Below are the code and all the weights of a small trained network. Each question names an input and a target symbol and asks about switching units off, where a switched-off unit gives its printed mean instead of its output.

import numpy as np


def w(rows, s, z=0):
    codes = np.array(rows[::2]) - 128.0
    scale = np.full(codes.shape[1], s)
    scale[-1] = z or s
    return codes * scale


def f(y):
    return y / 2 * (1 + np.tanh(0.7978845608 * (y + 0.044715 * y**3)))


def softmax(a):
    e = np.exp(a - a.max(-1, keepdims=True))
    return e / e.sum(-1, keepdims=True)


def log_softmax(a):
    a = a - a.max(-1, keepdims=True)
    return a - np.log(np.exp(a).sum(-1, keepdims=True))


def net(x, mask):
    ids = ['ΓΘΣαβδεηλμξτω'.index(c) for c in x.split()]
    T = len(ids)
    res = E[ids] + P[:T]
    u = 0
    for l in range(2):
        r = res
        for j in range(2):
            rows = slice(2 * j, 2 * j + 2)
            q, k, v = (r @ M[l][rows].T for M in (Q, K, V))
            z = softmax(np.where(np.tri(T) > 0, q @ k.T / 2**0.5, -1e9)) @ v
            o = O[l][rows]
            res = res + np.where(mask[u + j], z, o[:, -1]) @ o[:, :-1]
        u += 2
        y = f(res @ A[l][:, :-1].T + A[l][:, -1])
        res = res + np.where(mask[u : u + 8], y, B[l][:, -1]) @ B[l][:, :-1]
        u += 8
    return log_softmax(res[-1] @ U[:, :-1].T + U[:, -1])


Q, K, V, O, A, B = {}, {}, {}, {}, {}, {}
E = w([
[106,176,136,142,153,226,189,194,95,103],'Γ',
[168,45,131,144,172,115,108,221,204,110],'Θ',
[168,103,107,93,208,121,141,215,157,98],'Σ',
[200,154,89,124,153,226,111,117,127,73],'α',
[140,100,80,192,78,109,153,114,211,155],'β',
[69,135,125,177,156,108,202,167,193,114],'δ',
[127,173,125,139,226,139,167,253,80,153],'ε',
[128,142,112,131,167,107,219,162,146,29],'η',
[177,175,67,149,137,110,180,82,134,56],'λ',
[173,145,106,158,179,148,108,229,94,188],'μ',
[64,123,134,172,81,199,205,123,198,95],'ξ',
[138,138,38,86,182,80,160,120,189,141],'τ',
[154,82,159,218,101,181,119,202,184,101],'ω',
],0.015)
P = w([
[95,92,44,171,120,126,172,135,138,79],'0',
[116,72,39,192,210,252,229,162,143,96],'1',
[126,115,103,151,120,125,164,122,136,131],'2',
[127,104,81,205,201,235,204,125,181,118],'3',
[134,138,144,150,110,117,142,132,137,135],'4',
[108,103,93,187,233,246,201,123,192,125],'5',
[135,157,170,136,106,115,126,130,131,147],'6',
[135,122,143,203,220,207,185,139,186,132],'7',
[139,181,190,133,98,111,112,135,134,143],'8',
[142,135,146,194,190,192,193,109,169,140],'9',
[127,200,204,129,91,95,90,139,124,130],'10',
[169,136,161,168,198,196,181,119,159,77],'11',
[134,228,219,114,65,91,76,165,115,112],'12',
[197,141,164,185,163,193,180,140,160,116],'13',
],0.013)
Q[0] = w([
[3,53,106,73,60,136,38,64,19,115],'0.h1',
[62,75,114,83,85,125,64,79,40,157],'0.h1',
[146,123,126,130,146,122,142,123,133,131],'0.h2',
[113,183,119,145,167,146,115,155,189,115],'0.h2',
],0.016)
K[0] = w([
[153,67,27,206,212,203,248,150,153,115],'0.h1',
[177,46,48,195,201,157,230,138,124,146],'0.h1',
[145,138,148,111,137,126,132,129,139,114],'0.h2',
[94,178,226,56,79,93,64,120,146,138],'0.h2',
],0.013)
V[0] = w([
[165,110,204,140,89,254,138,105,32,52],'0.h1',
[105,132,203,165,170,200,138,217,109,158],'0.h1',
[104,139,110,59,91,144,131,142,141,154],'0.h2',
[167,129,4,147,100,174,182,191,136,116],'0.h2',
],0.0095)
O[0] = w([
[86,92,162,115,167,129,91,38,52,15,102],'0.h1',
[64,107,73,168,117,117,96,254,119,60,233],'0.h1',
[63,115,94,54,149,127,134,104,132,182,95],'0.h2',
[41,132,120,170,180,77,67,99,192,126,254],'0.h2',
],0.0098,0.0079)
A[0] = w([
[95,120,146,117,25,31,28,114,143,140,166],'0.n1',
[144,148,74,194,143,247,154,117,79,157,77],'0.n2',
[85,20,184,165,43,65,255,80,63,183,2],'0.n3',
[191,158,100,161,128,195,133,141,181,78,52],'0.n4',
[185,99,101,116,93,93,73,17,117,113,40],'0.n5',
[126,59,221,166,193,233,152,151,119,175,227],'0.n6',
[111,141,111,132,75,75,81,155,121,124,113],'0.n7',
[87,220,180,148,91,20,101,133,113,120,135],'0.n8',
],0.0071,0.0093)
B[0] = w([
[178,95,166,151,119,254,164,123,168,233,149],'0.n1',
[144,80,155,122,130,59,117,179,166,111,154],'0.n2',
[176,105,251,21,90,99,126,196,74,193,126],'0.n3',
[54,121,113,128,171,97,141,160,176,252,170],'0.n4',
[145,128,103,128,172,140,188,224,158,194,131],'0.n5',
[137,148,74,121,100,103,151,37,141,100,251],'0.n6',
[162,145,143,141,171,136,139,70,153,188,149],'0.n7',
[179,132,105,154,187,105,226,132,92,74,167],'0.n8',
],0.0087,0.011)
Q[1] = w([
[163,95,179,35,62,107,14,88,102,206],'1.h1',
[171,221,72,254,249,208,212,147,206,58],'1.h1',
[101,221,60,228,237,165,192,150,167,102],'1.h2',
[163,151,170,59,130,133,105,95,138,159],'1.h2',
],0.013)
K[1] = w([
[154,45,1,173,167,75,134,63,180,189],'1.h1',
[244,198,251,85,44,196,149,175,82,160],'1.h1',
[176,167,203,81,78,182,145,167,76,132],'1.h2',
[133,123,81,145,158,95,117,100,117,162],'1.h2',
],0.014)
V[1] = w([
[52,128,141,186,73,103,248,119,94,143],'1.h1',
[166,95,92,212,80,254,126,94,130,205],'1.h1',
[211,160,94,158,229,115,128,131,102,148],'1.h2',
[124,221,89,100,131,136,99,120,69,172],'1.h2',
],0.0087)
O[1] = w([
[23,84,254,119,134,135,182,105,49,138,197],'1.h1',
[182,69,37,140,53,174,181,113,15,115,104],'1.h1',
[176,110,129,226,92,93,118,120,129,166,249],'1.h2',
[69,143,39,190,214,129,78,115,93,219,42],'1.h2',
],0.0096,0.011)
A[1] = w([
[155,18,104,138,68,183,150,63,2,80,88],'1.n1',
[183,134,48,132,76,125,154,127,112,34,55],'1.n2',
[205,37,114,166,37,111,44,195,100,126,177],'1.n3',
[48,120,161,125,134,81,23,100,88,93,7],'1.n4',
[66,87,121,158,104,108,81,187,113,116,134],'1.n5',
[98,135,197,57,60,146,31,114,118,183,50],'1.n6',
[65,135,119,86,73,160,174,42,26,176,94],'1.n7',
[35,151,164,139,195,86,91,118,117,68,132],'1.n8',
],0.0082,0.013)
B[1] = w([
[144,137,140,109,169,80,80,156,128,120,200],'1.n1',
[156,108,190,178,134,187,103,127,170,171,176],'1.n2',
[106,122,115,115,139,140,160,119,131,107,218],'1.n3',
[121,183,127,109,207,147,176,139,155,146,159],'1.n4',
[141,158,127,148,168,133,133,127,104,138,179],'1.n5',
[137,255,126,221,159,160,140,173,143,213,127],'1.n6',
[133,107,73,102,158,132,126,124,146,131,153],'1.n7',
[151,107,124,102,74,150,92,117,109,159,253],'1.n8',
],0.016,0.019)
U = w([
[116,194,154,133,184,184,129,101,142,126,119],'Γ',
[164,126,124,142,67,207,141,190,159,102,80],'Θ',
[138,245,113,124,135,58,137,183,218,51,181],'Σ',
[182,188,83,181,78,162,44,86,116,41,207],'α',
[151,112,144,142,173,107,120,123,136,137,66],'β',
[56,98,212,128,188,73,235,165,128,166,46],'δ',
[92,124,121,199,86,128,30,201,97,152,122],'ε',
[166,129,217,106,56,53,110,128,188,170,77],'η',
[171,194,184,187,206,80,162,1,115,90,125],'λ',
[92,153,79,218,182,185,128,111,60,54,174],'μ',
[91,104,102,118,109,121,117,139,94,58,255],'ξ',
[167,169,87,123,80,118,151,124,120,173,171],'τ',
[115,141,202,196,183,124,104,132,138,49,28],'ω',
],0.0054,0.0077)

Each question gives the input, a string of symbols that net reads in full, and the target symbol t.
The units are the heads (2 rows each of Q, K, V and O) and the neurons (one row each of A and B). Each row of codes is followed by its name. A weight is (code - 128) times the scale printed after its matrix; where a second scale follows, it is the last column's (O, A, B and U).
mask holds one flag per unit, layer by layer, with each layer's heads first. A switched-off unit (its flag False) gives its mean, the last column of its rows in O or B, instead of its output. The means were averaged over made-up inputs and are rounded, as every weight is.
A unit's drop is (log p(t) with every unit on - log p(t) with that unit switched off) / (log p(t) with every unit on - log p(t) with every unit switched off).
The circuit of an input: a set's keep is (log p(t) with only the set's units on - log p(t) with every unit switched off) / (log p(t) with every unit on - log p(t) with every unit switched off). Starting from the 12 units with the biggest drops (on a tie, the unit counted first), units are removed one at a time, each time the one whose removal leaves the highest keep (on an exact tie, the one counted first), for as long as the keep stays at least 0.8.
circuit, biggest first: the units of the circuit, biggest drop first
top k neurons: the k neurons with the biggest drops, biggest first
heads that matter: for each layer, one digit per head in row order, 1 if its drop is at least 0.15 and else 0, layers parted by /
input ξ β Γ Σ Θ Γ Σ ω Σ Σ Γ μ, target Γ: circuit, biggest first -> (1.n4; 0.h1; 1.h1; 1.n8)
input Γ τ δ δ Θ, target Θ: top neuron -> (0.n1)
input δ ξ Σ η, target Σ: circuit, biggest first -> (1.h1; 1.n2)
input μ Σ η Σ η η Γ η Γ Γ δ α, target δ: heads that matter -> 10 / 10
input Γ Σ ε μ τ μ Γ μ Θ Γ, target Θ: circuit, biggest first -> (1.h1; 0.n1; 1.n2; 0.h1)
input δ ω η α μ τ δ α β δ ω Σ δ Σ, target δ: top 2 neurons -> (1.n8; 0.n8)
input β Θ β Σ η η δ λ ε ε μ, target μ: heads that matter -> 00 / 01
input ξ Γ η Σ Γ ξ ω ε Γ δ, target Γ: heads that matter -> 10 / 10
input λ Θ Σ λ ξ τ δ Σ Θ α, target Θ: heads that matter -> 00 / 10
input τ μ δ δ δ α Σ δ ε β τ ξ, target τ: circuit, biggest first -> (0.h1; 1.h1)
input ξ Σ Σ μ δ Σ β Γ, target β: top 4 neurons -> (1.n1; 0.n6; 0.n1; 1.n2)
input α Γ Θ ξ Σ μ Θ μ α Γ Σ λ Θ η, target Θ: top 2 neurons -> (0.n1; 1.n2)
input Γ β Σ λ Σ τ, target Σ: circuit, biggest first -> (1.h1; 1.n8; 0.h1)
input Σ ω η Θ δ ξ Σ ω δ Σ λ ε, target λ: heads that matter -> 10 / 00
input α δ μ η η ε Σ Σ, target Σ: circuit, biggest first -> (1.h1)
input μ Σ Γ Γ ξ Σ α Σ, target α: heads that matter -> 10 / 10
input Γ μ Σ α Σ β, target Σ: heads that matter -> 00 / 10
input ξ τ η Γ ω η ω τ, target ω: top 2 neurons -> (0.n1; 1.n2)
input ε δ Γ τ β ξ η α, target η: heads that matter -> 01 / 10
input Σ Σ λ α η Σ, target η: heads that matter -> 00 / 10
input Θ δ Θ α α λ β ω, target β: heads that matter -> 10 / 10
input Σ τ α Θ ε Γ Γ δ Γ ξ Γ ω, target Γ: heads that matter -> 10 / 10
input Θ μ Γ Γ Σ ξ Σ ε η η, target η: heads that matter -> 00 / 10
input ξ β μ Σ Σ ω ω ξ μ Θ λ δ, target λ: circuit, biggest first -> (0.h1)
input δ Γ η Σ η Σ Γ ξ λ μ δ δ τ Σ, target τ: circuit, biggest first -> (0.h1; 1.h1)
input Γ ω Θ Σ Θ η, target Θ: top 2 neurons -> (1.n2; 0.n1)
input Σ ε Σ Γ, target Σ: top 2 neurons -> (0.n6; 1.n8)
input η ω η δ ε Σ Γ η, target Γ: top 2 neurons -> (1.n4; 1.n8)
input ε Σ ε μ η ε Σ Σ Σ η β Σ, target β: top 2 neurons -> (1.n1; 0.n1)
input η λ ω Σ β λ α ω λ Σ, target λ: top 2 neurons -> (1.n8; 0.n6)
